Below is a small trained network, with its code and all its weights. Each question gives an input and a target symbol and asks what happens when units are switched off, that is, made to give their printed mean instead of their output.

import numpy as np


def w(rows, s, z=0):
    codes = np.array(rows[::2]) - 128.0
    scale = np.full(codes.shape[1], s)
    scale[-1] = z or s
    return codes * scale


def norm(h):
    return h / np.sqrt((h * h).mean(-1, keepdims=True) + 1e-5)


def f(y):
    return np.maximum(y, 0)


def softmax(a):
    e = np.exp(a - a.max(-1, keepdims=True))
    return e / e.sum(-1, keepdims=True)


def log_softmax(a):
    a = a - a.max(-1, keepdims=True)
    return a - np.log(np.exp(a).sum(-1, keepdims=True))


def net(x, mask):
    ids = ['εημστφψ'.index(c) for c in x.split()]
    T = len(ids)
    res = E[ids] + P[:T]
    r = norm(res)
    for j in range(3):
        rows = slice(3 * j, 3 * j + 3)
        q, k, v = (r @ M[0][rows].T for M in (Q, K, V))
        z = softmax(np.where(np.tri(T) > 0, q @ k.T / 3**0.5, -1e9)) @ v
        o = O[0][rows]
        res = res + np.where(mask[j], z, o[:, -1]) @ o[:, :-1]
    y = f(norm(res) @ A[0][:, :-1].T + A[0][:, -1])
    res = res + np.where(mask[3:15], y, B[0][:, -1]) @ B[0][:, :-1]
    return log_softmax(norm(res)[-1] @ U[:, :-1].T + U[:, -1])


Q, K, V, O, A, B = {}, {}, {}, {}, {}, {}
E = w([
[231,165,114],'ε',
[40,95,176],'η',
[4,99,201],'μ',
[26,90,219],'σ',
[132,203,25],'τ',
[141,78,143],'φ',
[133,160,225],'ψ',
],0.011)
P = w([
[129,159,104],'0',
[140,189,90],'1',
[137,85,138],'2',
[134,202,86],'3',
[134,89,146],'4',
[135,206,82],'5',
[132,87,150],'6',
[131,208,81],'7',
[133,89,150],'8',
[78,253,87],'9',
[134,90,147],'10',
[129,213,85],'11',
[131,89,154],'12',
[129,213,83],'13',
],0.0043)
Q[0] = w([
[10,170,95],'H1',
[131,74,161],'H1',
[187,40,119],'H1',
[202,113,185],'H2',
[159,69,141],'H2',
[178,58,171],'H2',
[148,71,72],'H3',
[123,162,161],'H3',
[155,84,144],'H3',
],0.012)
K[0] = w([
[168,160,173],'H1',
[118,139,120],'H1',
[115,144,69],'H1',
[111,62,188],'H2',
[147,83,252],'H2',
[187,32,219],'H2',
[173,161,140],'H3',
[107,140,119],'H3',
[161,223,102],'H3',
],0.013)
V[0] = w([
[150,48,1],'H1',
[39,94,124],'H1',
[86,190,105],'H1',
[120,71,214],'H2',
[139,120,27],'H2',
[96,125,124],'H2',
[128,246,158],'H3',
[37,3,126],'H3',
[195,129,144],'H3',
],0.006)
O[0] = w([
[125,77,190,5],'H1',
[176,25,105,184],'H1',
[74,181,126,155],'H1',
[167,129,174,43],'H2',
[123,142,24,194],'H2',
[253,49,108,140],'H2',
[138,98,203,136],'H3',
[68,137,154,239],'H3',
[174,90,137,63],'H3',
],0.0035,0.0021)
A[0] = w([
[104,25,96,129],'N1',
[99,140,226,147],'N2',
[71,104,83,92],'N3',
[216,136,113,136],'N4',
[244,176,212,119],'N5',
[145,71,67,94],'N6',
[181,208,68,193],'N7',
[98,94,172,181],'N8',
[108,254,108,195],'N9',
[63,211,12,151],'N10',
[130,228,42,3],'N11',
[45,223,146,121],'N12',
],0.0078,0.004)
B[0] = w([
[160,134,93,165],'N1',
[164,110,81,218],'N2',
[90,157,94,162],'N3',
[1,121,167,168],'N4',
[104,200,119,194],'N5',
[192,149,168,140],'N6',
[54,66,182,223],'N7',
[185,160,77,209],'N8',
[214,122,153,234],'N9',
[140,225,143,254],'N10',
[89,56,83,188],'N11',
[156,128,145,218],'N12',
],0.0083,0.0057)
U = w([
[108,187,221,92],'ε',
[158,85,38,88],'η',
[51,104,112,58],'μ',
[152,78,178,253],'σ',
[127,207,65,153],'τ',
[249,116,108,159],'φ',
[225,200,188,117],'ψ',
],0.019,0.0043)

Each question gives the input, a string of symbols that net reads in full, and the target symbol t.
The units are the heads (3 rows each of Q, K, V and O) and the neurons (one row each of A and B). Each row of codes is followed by its name. A weight is (code - 128) times the scale printed after its matrix; where a second scale follows, it is the last column's (O, A, B and U).
mask holds one flag per unit, heads first, then neurons. A switched-off unit (its flag False) gives its mean, the last column of its rows in O or B, instead of its output. The means were averaged over made-up inputs and are rounded, as every weight is.
A unit's drop is (log p(t) with every unit on - log p(t) with that unit switched off) / (log p(t) with every unit on - log p(t) with every unit switched off).
The circuit of an input: a set's keep is (log p(t) with only the set's units on - log p(t) with every unit switched off) / (log p(t) with every unit on - log p(t) with every unit switched off). Starting from the 12 units with the biggest drops (on a tie, the unit counted first), units are removed one at a time, each time the one whose removal leaves the highest keep (on an exact tie, the one counted first), for as long as the keep stays at least 0.8.
circuit, biggest first: the units of the circuit, biggest drop first
unit that matters most: the unit with the biggest drop
k most important neurons: the k neurons with the biggest drops, biggest first
which heads matter: for each layer, one digit per head in row order, 1 if its drop is at least 0.15 and else 0, layers parted by /
drop of u: that unit's drop, to one decimal
input τ τ ε τ μ σ τ φ φ τ η η, target τ: circuit, biggest first	N7
input ε σ τ σ μ τ μ φ, target τ: which heads matter	110
input ψ τ σ μ φ φ σ φ, target τ: which heads matter	111
input τ τ τ τ σ μ τ ε ψ σ η, target η: which heads matter	000
input ε φ τ σ η τ φ τ η μ σ σ, target τ: circuit, biggest first	N7, N8, N2
input μ φ ψ μ μ μ, target ψ: which heads matter	110
input η ψ η μ ψ η ε φ σ σ σ ψ ψ σ, target ψ: 4 most important neurons	N7, N4, N8, N2
input ψ η μ φ, target ψ: which heads matter	111
input η τ μ ε φ σ ψ σ τ τ σ, target σ: 3 most important neurons	N10, N9, N2
input ψ σ ε φ, target ε: 3 most important neurons	N4, N9, N2
input η τ σ, target σ: 3 most important neurons	N10, N9, N11
input τ ψ τ σ τ φ τ φ τ σ η, target η: 2 most important neurons	N10, N7
input τ τ ψ ψ τ τ φ ε ψ σ τ μ, target τ: 2 most important neurons	N7, N3
input ψ σ ψ μ φ η, target ψ: unit that matters most	H1
input σ ε η ψ φ φ μ σ φ φ, target ψ: 4 most important neurons	N9, N4, N12, N5
input μ σ φ τ η ψ σ τ σ η τ η ε, target ε: 2 most important neurons	N4, N5
input τ σ ε η σ φ, target ε: 2 most important neurons	N4, N9
input φ φ τ ψ ε ε τ σ, target τ: drop of N5	-0.1
input φ σ μ ψ η η φ η ψ μ, target ψ: drop of N11	0.2
input σ σ η φ ε σ μ ψ ε, target ε: drop of N5	0.1
